Below are the code and all the weights of a small trained network. Each question names an input and a class and asks about switching units off, where a switched-off unit gives its printed mean instead of its output.

import numpy as np


def w(rows, s, z=0):
    codes = np.array(rows[::2]) - 128.0
    scale = np.full(codes.shape[1], s)
    scale[-1] = z or s
    return codes * scale


def f(y):
    return np.maximum(y, 0)


def log_softmax(a):
    a = a - a.max(-1, keepdims=True)
    return a - np.log(np.exp(a).sum(-1, keepdims=True))


def net(x, mask):
    res = np.array(x, float).reshape(1, 3) / 4 @ E
    y = f(res @ A[0][:, :-1].T + A[0][:, -1])
    res = res + np.where(mask, y, B[0][:, -1]) @ B[0][:, :-1]
    return log_softmax(res[-1] @ U[:, :-1].T + U[:, -1])


A, B = {}, {}
E = w([
[76,202,188,181,213],'x0',
[16,188,92,172,4],'x1',
[248,106,240,198,90],'x2',
],0.011)
A[0] = w([
[189,153,181,199,95,94],'neuron 1',
[156,180,169,195,28,204],'neuron 2',
[160,198,117,181,176,133],'neuron 3',
[166,127,170,142,104,123],'neuron 4',
[139,112,63,31,112,173],'neuron 5',
[123,183,109,211,99,149],'neuron 6',
[118,59,68,164,4,253],'neuron 7',
],0.014,0.0047)
B[0] = w([
[92,142,144,169,96,207],'neuron 1',
[94,131,144,132,105,241],'neuron 2',
[85,137,153,201,116,171],'neuron 3',
[138,119,73,167,104,176],'neuron 4',
[149,79,83,135,156,195],'neuron 5',
[81,158,157,64,103,197],'neuron 6',
[119,124,1,142,163,252],'neuron 7',
],0.018,0.019)
U = w([
[172,121,165,197,93,178],'0',
[50,163,192,55,69,4],'1',
[165,30,60,90,132,89],'2',
[17,183,70,187,137,165],'3',
[242,133,183,126,246,212],'4',
],0.013,0.0028)

Each question gives the input, the list of numbers given to net, and the class t.
The units are the neurons (one row each of A and B). Each row of codes is followed by its name. A weight is (code - 128) times the scale printed after its matrix; where a second scale follows, it is the last column's (A, B and U).
mask holds one flag per neuron, in row order. A switched-off neuron (its flag False) gives its mean, the last column of its row in B, instead of its output. The means were averaged over made-up inputs and are rounded, as every weight is.
A unit's drop is (log p(t) with every unit on - log p(t) with that unit switched off) / (log p(t) with every unit on - log p(t) with every unit switched off).
The circuit of an input: a set's keep is (log p(t) with only the set's units on - log p(t) with every unit switched off) / (log p(t) with every unit on - log p(t) with every unit switched off). Starting from all 7 units, units are removed one at a time, each time the one whose removal leaves the highest keep (on an exact tie, the one counted first), for as long as the keep stays at least 0.8.
circuit, biggest first: the units of the circuit, biggest drop first
unit that matters most: the unit with the biggest drop
k most important neurons: the k neurons with the biggest drops, biggest first
drop when u is switched off: that unit's drop, to one decimal
input [4,-6,8], class 0: 2 most important neurons	[neuron 7; neuron 6]
input [-6,-5,8], class 0: circuit, biggest first	[neuron 1; neuron 7]
input [-8,6,-5], class 2: unit that matters most	neuron 5
input [-1,-5,1], class 4: circuit, biggest first	[neuron 7; neuron 2]
input [8,8,4], class 1: circuit, biggest first	[neuron 6; neuron 7]
input [3,-3,3], class 0: 3 most important neurons	[neuron 7; neuron 6; neuron 2]
input [8,4,5], class 1: 4 most important neurons	[neuron 7; neuron 6; neuron 5; neuron 2]
input [0,-7,2], class 4: 2 most important neurons	[neuron 7; neuron 2]
input [3,-3,-8], class 2: 3 most important neurons	[neuron 1; neuron 5; neuron 2]
input [0,-3,1], class 0: drop when neuron 7 is switched off	0.6
input [-6,-2,8], class 3: drop when neuron 1 is switched off	0.4
input [0,-5,4], class 0: drop when neuron 7 is switched off	0.7
